In the rows, zero is written as 128.
Rows near named flat spaces through zero
j819j759: [124, 114, 98, 107, 116, 144, 103, 126, 136, 121, 110, 107, 128, 135, 139, 141, 127, 108, 125, 121, 131, 134, 119, 146, 142, 126, 135, 98, 136, 119, 126, 132]
j819j759: [154, 115, 116, 170, 146, 99, 149, 133, 132, 160, 130, 110, 107, 107, 120, 106, 117, 136, 122, 111, 124, 129, 151, 96, 121, 131, 110, 146, 100, 142, 132, 117]
j291j18: [139, 121, 152, 127, 122, 124, 91, 129, 118, 103, 156, 124, 105, 135, 139, 137, 128, 105, 122, 127, 151, 123, 125, 139, 134, 145, 140, 127, 111, 153, 134, 171]
j272j306: [120, 128, 112, 124, 107, 140, 131, 141, 125, 125, 99, 119, 135, 147, 136, 129, 134, 142, 137, 134, 123, 144, 118, 133, 134, 139, 131, 110, 150, 125, 119, 128]
j123j578: [112, 144, 123, 135, 106, 144, 179, 126, 107, 135, 81, 141, 149, 132, 104, 117, 130, 183, 168, 143, 95, 158, 110, 123, 132, 138, 134, 145, 170, 133, 123, 112]
j123j578: [159, 143, 122, 132, 123, 85, 121, 151, 139, 107, 139, 125, 125, 142, 151, 163, 147, 116, 120, 159, 124, 103, 84, 119, 120, 114, 130, 103, 160, 125, 123, 156]
j395j122: [125, 89, 118, 115, 120, 138, 101, 125, 123, 120, 132, 125, 112, 133, 142, 113, 122, 119, 117, 126, 143, 132, 134, 144, 147, 121, 143, 109, 113, 115, 127, 108]
j272j306: [112, 154, 177, 95, 126, 152, 137, 95, 132, 149, 105, 150, 165, 130, 111, 118, 106, 149, 147, 127, 118, 146, 142, 143, 135, 127, 105, 131, 117, 138, 125, 137]
j395j122: [148, 112, 153, 131, 123, 117, 107, 128, 118, 176, 87, 129, 145, 134, 108, 123, 112, 182, 167, 118, 127, 157, 137, 133, 155, 156, 126, 122, 114, 104, 108, 132]
j291j18: [137, 103, 136, 140, 134, 125, 91, 123, 104, 106, 167, 126, 93, 113, 118, 135, 129, 109, 131, 115, 151, 122, 129, 138, 138, 147, 163, 154, 107, 140, 141, 152]
j123j578: [147, 109, 121, 129, 127, 106, 116, 135, 144, 136, 128, 117, 119, 133, 149, 124, 123, 119, 110, 135, 136, 122, 128, 123, 134, 115, 118, 100, 117, 121, 124, 122]
j819j759: [128, 146, 148, 140, 142, 125, 154, 108, 124, 149, 126, 137, 140, 103, 95, 127, 118, 145, 150, 120, 116, 135, 137, 118, 123, 135, 122, 165, 121, 140, 138, 133]
j291j18: [111, 144, 142, 122, 115, 149, 130, 125, 123, 117, 122, 128, 138, 134, 123, 136, 131, 129, 140, 129, 132, 140, 126, 137, 127, 147, 134, 135, 138, 143, 133, 151]
j395j122: [124, 137, 118, 107, 115, 140, 109, 126, 132, 118, 110, 117, 140, 138, 131, 154, 132, 119, 138, 130, 126, 133, 109, 145, 136, 134, 135, 107, 149, 124, 125, 152]
j395j122: [135, 136, 139, 160, 119, 108, 165, 128, 137, 142, 117, 118, 134, 111, 116, 133, 127, 145, 146, 143, 127, 142, 121, 106, 124, 146, 129, 146, 138, 147, 144, 142]
j819j759: [127, 120, 120, 129, 130, 131, 124, 115, 136, 138, 123, 113, 132, 110, 116, 140, 122, 119, 137, 119, 132, 135, 129, 132, 136, 134, 136, 132, 124, 125, 139, 134]
j819j759: [146, 120, 155, 148, 155, 98, 87, 162, 127, 150, 159, 141, 128, 138, 130, 136, 142, 140, 121, 115, 155, 106, 152, 120, 119, 147, 130, 136, 99, 83, 108, 128]
j355j798: [108, 158, 156, 121, 99, 128, 136, 155, 124, 112, 110, 154, 173, 157, 128, 166, 160, 167, 162, 172, 131, 134, 88, 137, 126, 151, 156, 121, 189, 92, 118, 143]
j395j122: [111, 162, 111, 123, 138, 130, 166, 137, 155, 132, 122, 133, 156, 133, 138, 134, 141, 120, 109, 138, 111, 111, 127, 114, 100, 102, 101, 119, 151, 113, 124, 104]
j395j122: [135, 135, 104, 137, 151, 121, 142, 124, 137, 143, 132, 120, 126, 110, 118, 127, 125, 118, 119, 111, 114, 116, 138, 115, 115, 112, 113, 139, 121, 125, 129, 113]
j272j306: [140, 115, 94, 136, 150, 126, 121, 127, 105, 140, 128, 128, 110, 114, 105, 121, 125, 138, 136, 100, 108, 123, 133, 126, 131, 120, 135, 148, 122, 114, 118, 105]
j291j18: [148, 119, 134, 104, 133, 116, 90, 140, 128, 133, 126, 137, 126, 157, 151, 120, 124, 130, 111, 127, 128, 116, 129, 138, 136, 109, 110, 90, 115, 108, 100, 122]
j272j306: [142, 110, 90, 139, 120, 102, 128, 157, 149, 101, 147, 108, 101, 143, 176, 128, 144, 92, 83, 150, 139, 105, 111, 114, 118, 103, 126, 89, 139, 128, 130, 116]
j123j578: [130, 147, 123, 130, 109, 142, 89, 162, 119, 95, 132, 101, 108, 165, 154, 148, 145, 101, 118, 116, 144, 128, 125, 137, 119, 167, 127, 111, 134, 163, 118, 192]
j819j759: [126, 165, 114, 111, 132, 142, 150, 133, 100, 102, 124, 152, 122, 151, 130, 113, 134, 137, 122, 130, 86, 114, 111, 128, 110, 101, 109, 133, 154, 153, 108, 121]
j291j18: [143, 127, 126, 150, 124, 111, 159, 138, 116, 146, 106, 133, 123, 132, 123, 104, 123, 167, 140, 135, 109, 140, 126, 108, 128, 129, 116, 134, 134, 138, 118, 112]
j819j759: [147, 137, 129, 138, 142, 124, 145, 105, 128, 184, 85, 113, 141, 105, 90, 119, 100, 160, 161, 97, 101, 154, 147, 117, 137, 141, 100, 146, 109, 141, 123, 135]
j272j306: [130, 131, 124, 141, 119, 132, 140, 127, 120, 131, 113, 116, 123, 124, 118, 126, 124, 138, 143, 123, 122, 144, 127, 123, 131, 146, 130, 139, 132, 150, 133, 143]
j291j18: [135, 131, 124, 159, 138, 107, 163, 133, 129, 135, 140, 131, 122, 111, 120, 121, 132, 137, 126, 135, 121, 121, 128, 103, 114, 123, 127, 152, 131, 134, 137, 113]
j819j759: [125, 136, 89, 103, 142, 145, 92, 128, 121, 110, 134, 120, 126, 128, 121, 160, 139, 100, 127, 105, 117, 111, 114, 149, 127, 119, 140, 123, 143, 108, 120, 136]
j355j798: [151, 113, 113, 94, 138, 122, 85, 123, 114, 137, 113, 138, 127, 140, 126, 132, 119, 139, 135, 118, 110, 120, 113, 150, 149, 103, 127, 100, 128, 95, 101, 115]
j291j18: [148, 118, 106, 149, 118, 103, 162, 120, 156, 141, 111, 97, 118, 111, 140, 121, 115, 116, 118, 141, 122, 137, 121, 105, 130, 115, 110, 111, 128, 157, 145, 128]
j291j18: [138, 99, 102, 124, 110, 134, 122, 116, 129, 138, 93, 101, 117, 124, 130, 118, 110, 131, 138, 122, 123, 154, 123, 135, 154, 130, 130, 105, 126, 139, 131, 127]
j272j306: [121, 138, 100, 120, 118, 146, 154, 112, 130, 130, 95, 112, 133, 122, 120, 125, 118, 128, 137, 123, 103, 144, 119, 129, 131, 121, 117, 123, 145, 150, 132, 127]
j123j578: [112, 166, 154, 118, 121, 152, 113, 138, 100, 86, 150, 145, 125, 150, 126, 145, 146, 120, 135, 128, 130, 121, 118, 142, 114, 152, 140, 149, 144, 156, 124, 175]
j272j306: [150, 120, 168, 132, 139, 108, 102, 143, 106, 136, 147, 155, 113, 149, 135, 103, 123, 153, 122, 125, 135, 119, 144, 125, 130, 131, 118, 131, 98, 125, 105, 127]
j272j306: [119, 148, 197, 106, 133, 134, 129, 99, 143, 147, 133, 152, 159, 124, 120, 121, 108, 134, 133, 134, 139, 133, 149, 136, 130, 128, 106, 134, 100, 136, 133, 143]
j355j798: [141, 121, 110, 133, 133, 131, 127, 118, 122, 171, 83, 111, 136, 117, 100, 123, 110, 159, 159, 100, 107, 153, 139, 127, 144, 142, 117, 132, 121, 122, 117, 125]
j355j798: [112, 134, 154, 124, 116, 135, 126, 122, 133, 95, 158, 134, 127, 126, 138, 141, 136, 103, 121, 148, 152, 123, 119, 136, 124, 136, 146, 135, 132, 145, 149, 152]
j355j798: [130, 159, 121, 131, 137, 125, 157, 126, 139, 134, 121, 125, 137, 124, 124, 130, 127, 123, 123, 126, 108, 122, 127, 114, 110, 117, 102, 134, 137, 146, 128, 134]
j123j578: [117, 148, 120, 131, 147, 141, 107, 143, 121, 114, 156, 126, 124, 129, 122, 149, 147, 104, 119, 104, 136, 108, 139, 131, 107, 143, 134, 149, 125, 122, 125, 146]
j355j798: [131, 97, 79, 93, 131, 147, 96, 115, 117, 123, 111, 121, 114, 132, 131, 121, 118, 117, 122, 109, 111, 128, 120, 153, 151, 98, 135, 99, 129, 105, 114, 97]
j291j18: [129, 161, 147, 111, 133, 128, 137, 122, 146, 148, 108, 133, 159, 137, 128, 134, 121, 134, 130, 129, 115, 128, 132, 127, 119, 120, 94, 115, 130, 129, 117, 139]
j395j122: [122, 146, 144, 118, 124, 136, 118, 130, 117, 104, 142, 140, 127, 139, 130, 138, 136, 121, 129, 133, 130, 121, 119, 137, 122, 133, 134, 134, 137, 140, 127, 150]
j355j798: [140, 135, 99, 157, 163, 106, 142, 151, 135, 155, 138, 124, 126, 117, 120, 128, 140, 132, 115, 107, 117, 106, 146, 101, 104, 119, 112, 145, 121, 100, 117, 99]
j272j306: [111, 150, 145, 106, 117, 148, 146, 106, 141, 129, 110, 131, 153, 127, 124, 131, 119, 126, 135, 137, 121, 140, 125, 137, 129, 124, 116, 123, 137, 143, 136, 138]
j123j578: [121, 120, 135, 129, 150, 133, 128, 129, 135, 154, 136, 138, 131, 127, 129, 99, 120, 133, 109, 108, 134, 122, 169, 121, 120, 118, 106, 132, 93, 108, 118, 91]
j291j18: [102, 138, 140, 120, 103, 158, 126, 139, 111, 103, 119, 136, 134, 152, 133, 128, 140, 139, 139, 137, 134, 143, 122, 142, 129, 152, 143, 128, 148, 138, 125, 142]
j123j578: [124, 90, 114, 123, 129, 132, 120, 127, 113, 126, 133, 141, 113, 129, 133, 101, 125, 139, 120, 128, 131, 128, 134, 135, 142, 111, 143, 123, 118, 103, 122, 81]
j395j122: [118, 96, 116, 130, 120, 129, 126, 115, 126, 101, 154, 128, 112, 108, 130, 134, 133, 107, 123, 143, 145, 124, 113, 136, 139, 119, 167, 134, 133, 120, 153, 113]
j819j759: [78, 134, 122, 91, 102, 184, 130, 113, 145, 108, 108, 119, 152, 140, 142, 130, 128, 104, 121, 131, 139, 147, 134, 154, 133, 131, 130, 104, 141, 132, 139, 126]
j819j759: [101, 161, 134, 94, 121, 157, 129, 130, 110, 83, 141, 160, 138, 153, 135, 136, 145, 120, 123, 143, 114, 112, 106, 147, 115, 111, 135, 128, 161, 130, 119, 129]
j395j122: [132, 147, 115, 109, 140, 134, 118, 134, 137, 155, 98, 125, 151, 143, 127, 132, 125, 138, 129, 109, 109, 127, 137, 131, 124, 120, 98, 107, 129, 105, 102, 122]
j355j798: [141, 116, 100, 132, 146, 133, 129, 108, 130, 154, 117, 105, 111, 105, 113, 111, 105, 117, 124, 92, 113, 135, 151, 123, 133, 120, 108, 135, 99, 146, 131, 121]
j272j306: [122, 109, 93, 105, 121, 130, 117, 143, 154, 137, 104, 118, 142, 150, 160, 125, 132, 121, 104, 136, 129, 124, 127, 134, 134, 101, 115, 73, 137, 84, 111, 87]
j123j578: [121, 144, 160, 126, 121, 134, 155, 138, 122, 146, 105, 152, 143, 156, 136, 89, 121, 170, 128, 136, 116, 141, 147, 118, 121, 128, 94, 122, 122, 137, 106, 109]
j123j578: [120, 118, 150, 118, 122, 142, 130, 103, 130, 136, 123, 129, 129, 119, 122, 110, 108, 128, 132, 124, 135, 145, 143, 136, 141, 131, 124, 131, 106, 146, 139, 130]
j395j122: [146, 129, 99, 160, 156, 111, 155, 123, 136, 146, 142, 107, 103, 99, 118, 111, 118, 110, 109, 102, 115, 117, 150, 99, 110, 116, 104, 153, 103, 155, 138, 118]
j355j798: [124, 132, 113, 133, 128, 135, 131, 128, 126, 150, 100, 118, 146, 120, 104, 144, 130, 149, 157, 116, 118, 143, 126, 130, 134, 147, 136, 137, 142, 109, 124, 129]
j355j798: [153, 152, 155, 131, 143, 104, 127, 126, 130, 151, 125, 136, 139, 127, 117, 135, 120, 143, 139, 124, 116, 122, 128, 119, 122, 129, 105, 135, 119, 134, 117, 151]
[105, 132, 137, 113, 129, 154, 122, 95, 143, 145, 115, 117, 158, 99, 97, 154, 118, 119, 155, 113, 137, 146, 136, 146, 140, 147, 142, 144, 125, 118, 149, 144] : j819j759
[134, 128, 163, 110, 112, 127, 100, 138, 112, 92, 150, 148, 111, 162, 158, 117, 130, 121, 112, 147, 142, 119, 118, 142, 132, 126, 129, 108, 123, 150, 118, 152] : j123j578
[112, 121, 135, 127, 146, 126, 137, 120, 119, 109, 172, 162, 126, 110, 118, 128, 140, 123, 120, 140, 134, 103, 124, 129, 120, 105, 155, 157, 131, 101, 140, 92] : j395j122
[107, 151, 125, 125, 126, 143, 158, 119, 142, 135, 113, 126, 154, 119, 117, 136, 130, 129, 136, 130, 119, 135, 129, 125, 118, 129, 121, 137, 144, 128, 137, 125] : j291j18
[134, 117, 132, 140, 129, 125, 127, 127, 119, 120, 144, 125, 106, 124, 131, 113, 123, 121, 120, 123, 135, 128, 137, 123, 128, 132, 130, 138, 111, 150, 134, 132] : j395j122
[142, 125, 102, 123, 129, 123, 148, 117, 139, 135, 111, 113, 115, 126, 141, 105, 110, 116, 109, 126, 106, 129, 129, 118, 128, 98, 97, 106, 122, 154, 127, 114] : j272j306
[133, 127, 153, 124, 136, 118, 91, 155, 124, 135, 140, 144, 136, 154, 140, 133, 140, 141, 123, 126, 146, 116, 139, 133, 126, 139, 127, 117, 117, 93, 104, 129] : j819j759
[133, 166, 121, 115, 136, 141, 114, 134, 123, 111, 131, 119, 120, 146, 135, 138, 131, 102, 116, 108, 113, 116, 129, 132, 110, 130, 102, 124, 129, 163, 116, 169] : j395j122
[138, 103, 146, 116, 92, 124, 142, 99, 129, 127, 97, 124, 126, 125, 134, 112, 102, 144, 146, 159, 126, 160, 105, 136, 161, 122, 134, 104, 133, 158, 142, 135] : j123j578
[137, 116, 148, 146, 113, 109, 151, 135, 131, 131, 125, 133, 120, 136, 145, 101, 122, 146, 121, 152, 135, 137, 130, 112, 130, 128, 120, 120, 122, 145, 130, 119] : j819j759
[137, 151, 116, 120, 139, 125, 149, 119, 136, 131, 123, 125, 127, 127, 131, 119, 119, 116, 113, 123, 103, 118, 128, 118, 115, 103, 95, 123, 127, 153, 124, 128] : j355j798
[127, 131, 162, 120, 119, 127, 124, 121, 129, 142, 114, 140, 148, 133, 121, 130, 122, 151, 147, 138, 133, 141, 128, 135, 139, 140, 128, 126, 127, 121, 125, 137] : j819j759
[119, 117, 91, 139, 146, 139, 119, 139, 127, 137, 134, 114, 122, 117, 118, 132, 138, 118, 123, 99, 131, 122, 146, 126, 121, 134, 137, 141, 121, 102, 126, 106] : j123j578
[120, 123, 102, 143, 145, 117, 130, 159, 132, 117, 158, 136, 124, 131, 140, 135, 156, 118, 104, 131, 136, 99, 130, 116, 107, 115, 140, 132, 138, 87, 122, 92] : j355j798
[129, 91, 98, 118, 149, 138, 96, 110, 112, 144, 129, 127, 119, 104, 101, 129, 119, 130, 141, 96, 125, 128, 137, 146, 149, 120, 153, 139, 111, 88, 125, 95] : j291j18
[117, 141, 93, 143, 150, 132, 130, 132, 136, 145, 126, 112, 147, 100, 96, 168, 145, 122, 147, 103, 123, 121, 129, 124, 116, 143, 145, 156, 144, 91, 134, 125] : j355j798
[127, 145, 160, 135, 116, 122, 149, 130, 132, 121, 132, 136, 132, 137, 138, 119, 127, 133, 125, 148, 133, 132, 127, 118, 120, 134, 116, 130, 129, 156, 133, 145] : j355j798
[135, 139, 152, 113, 151, 128, 92, 103, 137, 132, 155, 126, 132, 106, 111, 155, 118, 96, 130, 106, 141, 115, 138, 142, 128, 133, 128, 143, 101, 132, 139, 166] : j291j18
[119, 104, 92, 103, 121, 146, 76, 131, 144, 117, 124, 99, 129, 132, 142, 159, 136, 90, 120, 115, 149, 127, 122, 155, 144, 133, 149, 93, 131, 96, 129, 135] : j819j759
[132, 129, 117, 143, 134, 117, 147, 146, 130, 136, 127, 131, 124, 137, 139, 110, 133, 139, 114, 130, 121, 121, 136, 111, 115, 118, 112, 125, 128, 123, 118, 104] : j355j798
[135, 92, 108, 127, 146, 115, 108, 142, 123, 128, 152, 142, 110, 132, 143, 109, 134, 126, 101, 125, 135, 105, 137, 128, 130, 99, 136, 117, 112, 85, 115, 75] : j123j578
[96, 132, 124, 131, 109, 180, 126, 157, 91, 122, 101, 130, 119, 169, 132, 89, 134, 160, 133, 101, 126, 156, 161, 136, 124, 167, 122, 135, 125, 144, 102, 121] : j123j578
[139, 102, 131, 121, 129, 119, 106, 118, 139, 127, 142, 120, 114, 122, 142, 123, 117, 107, 112, 129, 145, 124, 133, 134, 140, 117, 129, 111, 105, 128, 135, 127] : j123j578
[132, 150, 158, 114, 130, 122, 111, 144, 129, 119, 140, 147, 136, 157, 147, 130, 135, 129, 115, 137, 133, 113, 129, 131, 117, 125, 111, 113, 126, 126, 110, 143] : j291j18
[122, 122, 153, 129, 99, 132, 131, 140, 130, 125, 111, 128, 133, 153, 149, 113, 127, 146, 129, 149, 142, 148, 129, 129, 136, 145, 125, 106, 131, 139, 124, 136] : j395j122
[145, 95, 92, 135, 129, 119, 103, 122, 145, 149, 112, 87, 118, 109, 126, 143, 118, 110, 131, 108, 138, 138, 131, 131, 147, 136, 135, 110, 114, 116, 136, 133] : j819j759
[114, 142, 128, 110, 124, 146, 150, 100, 146, 139, 106, 121, 150, 115, 119, 129, 113, 122, 134, 127, 116, 141, 130, 133, 130, 118, 112, 124, 131, 141, 139, 129] : j272j306
[116, 138, 120, 138, 109, 137, 168, 139, 130, 130, 100, 126, 135, 143, 138, 107, 130, 150, 129, 142, 115, 145, 128, 115, 121, 130, 114, 120, 147, 143, 124, 113] : j355j798
[156, 110, 164, 97, 147, 116, 33, 148, 93, 114, 166, 162, 104, 168, 146, 124, 130, 130, 114, 112, 146, 99, 135, 157, 141, 125, 134, 109, 92, 97, 87, 141] : j291j18
[100, 144, 160, 120, 121, 172, 124, 132, 108, 127, 121, 138, 128, 154, 129, 94, 121, 142, 127, 105, 135, 147, 168, 137, 122, 158, 109, 141, 103, 157, 115, 139] : j123j578
